Here is a tiny trained network, its code and every weight. The questions are about switching its units off for an input and a class, where a switched-off unit gives its printed mean instead of its output.

import numpy as np


def w(rows, s, z=0):
    codes = np.array(rows[::2]) - 128.0
    scale = np.full(codes.shape[1], s)
    scale[-1] = z or s
    return codes * scale


def f(y):
    return np.maximum(y, 0)


def log_softmax(a):
    a = a - a.max(-1, keepdims=True)
    return a - np.log(np.exp(a).sum(-1, keepdims=True))


def net(x, mask):
    res = np.array(x, float).reshape(1, 2) / 4 @ E
    y = f(res @ A[0][:, :-1].T + A[0][:, -1])
    res = res + np.where(mask, y, B[0][:, -1]) @ B[0][:, :-1]
    return log_softmax(res[-1] @ U[:, :-1].T + U[:, -1])


A, B = {}, {}
E = w([
[78,206,252,134,218,186,111,141,76,33],'x0',
[140,229,134,99,71,243,134,2,218,100],'x1',
],0.0099)
A[0] = w([
[109,112,197,192,222,95,97,175,33,83,150],'neuron 1',
[67,169,95,151,144,155,119,109,118,158,254],'neuron 2',
[109,159,184,104,149,115,99,185,141,147,250],'neuron 3',
[98,81,134,156,166,45,101,230,51,128,69],'neuron 4',
[56,222,218,105,132,206,75,80,158,88,221],'neuron 5',
[222,69,108,83,104,42,146,142,108,243,7],'neuron 6',
[79,162,201,146,176,208,74,143,72,61,5],'neuron 7',
[152,120,67,140,68,101,156,177,123,163,20],'neuron 8',
[96,168,156,160,191,165,78,147,121,61,6],'neuron 9',
[54,218,127,97,121,234,104,37,180,2,51],'neuron 10',
[95,197,210,151,168,166,80,136,142,94,95],'neuron 11',
[31,191,76,64,95,229,202,42,233,121,37],'neuron 12',
[177,163,187,201,181,113,86,107,66,96,14],'neuron 13',
[102,152,161,203,217,140,34,172,153,50,15],'neuron 14',
[123,183,97,100,124,212,152,43,198,158,8],'neuron 15',
[93,210,164,144,180,182,77,81,107,90,4],'neuron 16',
[142,53,113,91,74,82,154,111,172,184,26],'neuron 17',
[100,144,158,191,173,42,62,239,47,74,8],'neuron 18',
[225,112,85,112,100,71,193,118,210,153,3],'neuron 19',
[95,108,126,184,187,33,81,212,84,63,8],'neuron 20',
[182,79,50,115,107,121,163,135,217,162,207],'neuron 21',
[194,87,142,116,140,77,126,171,54,190,243],'neuron 22',
[180,134,119,155,160,76,122,199,99,158,7],'neuron 23',
],0.011,0.0091)
B[0] = w([
[128,44,62,95,91,106,57,170,187,143,244],'neuron 1',
[218,63,107,112,6,180,37,72,130,33,184],'neuron 2',
[159,29,108,118,26,202,46,62,164,76,199],'neuron 3',
[195,174,173,189,32,168,137,92,60,156,233],'neuron 4',
[172,82,76,101,17,143,61,102,200,47,253],'neuron 5',
[142,190,156,148,110,55,203,245,154,204,201],'neuron 6',
[102,128,110,88,132,26,188,217,170,207,203],'neuron 7',
[111,129,70,10,123,21,111,209,205,169,167],'neuron 8',
[99,85,39,85,132,22,185,221,222,205,175],'neuron 9',
[231,183,215,194,32,166,153,119,27,227,233],'neuron 10',
[106,81,65,112,82,116,81,159,197,121,202],'neuron 11',
[234,171,186,179,55,107,113,167,122,214,215],'neuron 12',
[139,143,117,105,119,52,178,250,152,219,164],'neuron 13',
[108,95,53,90,110,49,154,215,223,174,183],'neuron 14',
[206,221,212,207,31,86,221,216,50,210,188],'neuron 15',
[85,107,105,115,190,49,201,220,194,218,183],'neuron 16',
[54,150,61,41,153,52,149,229,240,216,179],'neuron 17',
[206,198,192,189,34,143,209,151,64,213,215],'neuron 18',
[71,157,35,101,185,13,217,210,202,215,175],'neuron 19',
[128,187,156,142,90,67,188,186,52,193,204],'neuron 20',
[121,34,95,51,40,173,40,96,186,60,223],'neuron 21',
[240,79,233,129,23,224,54,62,99,66,233],'neuron 22',
[211,218,182,170,52,78,202,195,59,208,165],'neuron 23',
],0.012,0.02)
U = w([
[188,219,211,162,98,121,194,150,44,189,57],'0',
[88,93,51,61,138,24,149,199,199,168,34],'1',
[170,50,121,88,64,196,21,65,129,54,237],'2',
[46,225,191,183,230,218,220,62,63,60,2],'3',
[44,175,192,252,241,216,171,34,31,77,2],'4',
[38,178,202,228,201,185,228,26,10,55,2],'5',
[60,202,93,174,193,211,188,35,39,70,2],'6',
[8,215,208,203,221,195,201,63,26,74,2],'7',
],0.014,0.0092)

Each question gives the input, the list of numbers given to net, and the class t.
The units are the neurons (one row each of A and B). Each row of codes is followed by its name. A weight is (code - 128) times the scale printed after its matrix; where a second scale follows, it is the last column's (A, B and U).
mask holds one flag per neuron, in row order. A switched-off neuron (its flag False) gives its mean, the last column of its row in B, instead of its output. The means were averaged over made-up inputs and are rounded, as every weight is.
A unit's drop is (log p(t) with every unit on - log p(t) with that unit switched off) / (log p(t) with every unit on - log p(t) with every unit switched off).
unit that matters most: the unit with the biggest drop
top k neurons: the k neurons with the biggest drops, biggest first
drop of u: that unit's drop, to one decimal
input [-3,3], class 2: top neuron => neuron 18
input [4,-3], class 1: top 3 neurons => neuron 10; neuron 21; neuron 14
input [-4,-4], class 0: top 4 neurons => neuron 22; neuron 6; neuron 1; neuron 5
input [-3,-4], class 0: top 2 neurons => neuron 5; neuron 6
input [6,-5], class 1: top 2 neurons => neuron 1; neuron 10
input [-7,-7], class 0: top 4 neurons => neuron 22; neuron 4; neuron 23; neuron 1
input [4,3], class 1: top 2 neurons => neuron 22; neuron 16
input [-8,-8], class 0: top 3 neurons => neuron 4; neuron 22; neuron 23
input [-4,3], class 1: top 2 neurons => neuron 22; neuron 10
input [-3,2], class 2: top 2 neurons => neuron 7; neuron 16
input [-3,0], class 2: drop of neuron 7 => 0.2
input [-2,3], class 2: drop of neuron 18 => 0.3
input [8,1], class 1: drop of neuron 20 => 0.0
input [8,-6], class 1: unit that matters most => neuron 1
